Here is a tiny trained network, its code and every weight. The questions are about switching its units off for an input and a target symbol, where a switched-off unit gives its printed mean instead of its output.

import numpy as np


def w(rows, s, z=0):
    codes = np.array(rows[::2]) - 128.0
    scale = np.full(codes.shape[1], s)
    scale[-1] = z or s
    return codes * scale


def norm(h):
    return h / np.sqrt((h * h).mean(-1, keepdims=True) + 1e-5)


def f(y):
    return np.maximum(y, 0)


def softmax(a):
    e = np.exp(a - a.max(-1, keepdims=True))
    return e / e.sum(-1, keepdims=True)


def log_softmax(a):
    a = a - a.max(-1, keepdims=True)
    return a - np.log(np.exp(a).sum(-1, keepdims=True))


def net(x, mask):
    ids = ['αβδεθφ'.index(c) for c in x.split()]
    T = len(ids)
    res = E[ids] + P[:T]
    u = 0
    for l in range(2):
        q, k, v = (norm(res) @ M[l].T for M in (Q, K, V))
        z = softmax(np.where(np.tri(T) > 0, q @ k.T / 2**0.5, -1e9)) @ v
        res = res + np.where(mask[u], z, O[l][:, -1]) @ O[l][:, :-1]
        u += 1
        y = f(norm(res) @ A[l][:, :-1].T + A[l][:, -1])
        res = res + np.where(mask[u : u + 4], y, B[l][:, -1]) @ B[l][:, :-1]
        u += 4
    return log_softmax(norm(res)[-1] @ U[:, :-1].T + U[:, -1])


Q, K, V, O, A, B = {}, {}, {}, {}, {}, {}
E = w([
[219,195,99,72,78,157,98],'α',
[149,67,164,53,141,208,165],'β',
[140,104,142,172,85,94,123],'δ',
[48,85,122,159,69,123,162],'ε',
[38,2,130,62,121,125,152],'θ',
[183,181,146,106,222,143,141],'φ',
],0.021)
P = w([
[50,163,107,107,144,139,242],'0',
[92,89,83,209,112,93,74],'1',
[162,157,60,213,99,118,215],'2',
[113,119,232,132,167,51,194],'3',
[247,135,97,143,165,115,23],'4',
[166,215,51,167,102,67,193],'5',
[92,83,224,171,196,56,194],'6',
[156,103,88,149,210,146,10],'7',
[141,198,63,194,135,123,177],'8',
[82,215,133,2,178,88,166],'9',
],0.0081)
Q[0] = w([
[110,108,146,202,166,130,91],'0.h1',
[118,211,216,192,243,170,254],'0.h1',
],0.0058)
K[0] = w([
[221,196,129,192,179,118,189],'0.h1',
[94,140,10,169,122,163,2],'0.h1',
],0.0072)
V[0] = w([
[35,3,121,56,59,107,45],'0.h1',
[86,130,37,239,222,188,65],'0.h1',
],0.0043)
O[0] = w([
[29,132,200,91,114,240,59,157],'0.h1',
[153,177,119,114,78,9,130,1],'0.h1',
],0.011,0.0022)
A[0] = w([
[151,153,185,117,203,145,255,80],'0.n1',
[154,161,114,95,99,161,181,150],'0.n2',
[117,116,115,60,178,186,39,253],'0.n3',
[61,140,54,92,168,52,185,119],'0.n4',
],0.009,0.0017)
B[0] = w([
[51,242,92,101,75,89,174,254],'0.n1',
[5,178,158,112,188,237,137,190],'0.n2',
[168,62,182,140,159,6,148,254],'0.n3',
[89,109,254,124,66,118,155,163],'0.n4',
],0.0075,0.0069)
Q[1] = w([
[255,218,197,129,29,180,215],'1.h1',
[65,187,178,108,223,39,109],'1.h1',
],0.0071)
K[1] = w([
[198,71,139,3,160,155,186],'1.h1',
[163,206,32,62,234,2,136],'1.h1',
],0.0088)
V[1] = w([
[80,254,175,143,88,30,54],'1.h1',
[110,151,128,122,68,95,140],'1.h1',
],0.0054)
O[1] = w([
[206,131,255,98,41,128,148,2],'1.h1',
[40,84,3,179,94,51,21,172],'1.h1',
],0.0075,0.00087)
A[1] = w([
[127,255,123,152,83,186,137,8],'1.n1',
[8,82,137,155,124,137,169,179],'1.n2',
[93,123,194,148,198,96,132,104],'1.n3',
[211,201,116,59,52,167,164,195],'1.n4',
],0.0067,0.0012)
B[1] = w([
[71,74,76,97,136,105,127,169],'1.n1',
[246,111,135,105,139,147,146,254],'1.n2',
[136,91,77,147,13,92,108,189],'1.n3',
[117,183,203,91,96,46,27,191],'1.n4',
],0.011,0.0064)
U = w([
[72,119,49,88,66,198,77,7],'α',
[62,153,158,170,194,254,187,219],'β',
[234,159,152,142,110,169,152,160],'δ',
[85,144,205,193,22,252,138,51],'ε',
[145,32,190,140,185,199,50,203],'θ',
[22,165,253,179,117,130,168,109],'φ',
],0.0069,0.0018)

Each question gives the input, a string of symbols that net reads in full, and the target symbol t.
The units are the heads (2 rows each of Q, K, V and O) and the neurons (one row each of A and B). Each row of codes is followed by its name. A weight is (code - 128) times the scale printed after its matrix; where a second scale follows, it is the last column's (O, A, B and U).
mask holds one flag per unit, layer by layer, with each layer's heads first. A switched-off unit (its flag False) gives its mean, the last column of its rows in O or B, instead of its output. The means were averaged over made-up inputs and are rounded, as every weight is.
A unit's drop is (log p(t) with every unit on - log p(t) with that unit switched off) / (log p(t) with every unit on - log p(t) with every unit switched off).
The circuit of an input: a set's keep is (log p(t) with only the set's units on - log p(t) with every unit switched off) / (log p(t) with every unit on - log p(t) with every unit switched off). Starting from all 10 units, units are removed one at a time, each time the one whose removal leaves the highest keep (on an exact tie, the one counted first), for as long as the keep stays at least 0.8.
circuit, biggest first: the units of the circuit, biggest drop first
k most important neurons: the k neurons with the biggest drops, biggest first
top k neurons in layer l: the k neurons of layer l with the biggest drops, biggest first
drop when u is switched off: that unit's drop, to one decimal
input β β α ε θ δ β δ θ δ, target θ: top neuron in layer 1 : 1.n2
input δ δ β δ, target δ: circuit, biggest first : 1.n2; 0.n3; 1.h1
input β β β ε β β, target β: circuit, biggest first : 1.h1; 0.n2
input α α δ φ φ δ α, target φ: 2 most important neurons : 1.n4; 1.n2
input β φ β δ ε φ β φ β, target φ: 4 most important neurons : 0.n1; 0.n3; 1.n4; 0.n2
input β β δ β β δ δ φ δ ε, target ε: top 3 neurons in layer 0 : 0.n4; 0.n3; 0.n1
input α θ ε β δ θ β β φ, target φ: top 2 neurons in layer 1 : 1.n2; 1.n4
input θ δ β δ φ δ β ε, target θ: top 2 neurons in layer 1 : 1.n2; 1.n3
input β θ β θ α β δ α, target θ: 3 most important neurons : 0.n1; 0.n3; 1.n2
input δ β α ε β ε β β α δ, target δ: top 3 neurons in layer 1 : 1.n2; 1.n1; 1.n4
input φ δ θ φ ε, target δ: drop when 0.h1 is switched off : 0.2
input β δ φ β α θ, target θ: drop when 0.h1 is switched off : 0.3
input ε φ α α, target φ: drop when 1.n2 is switched off : 0.2
input β β ε δ β δ β ε φ, target φ: most important neuron : 1.n2
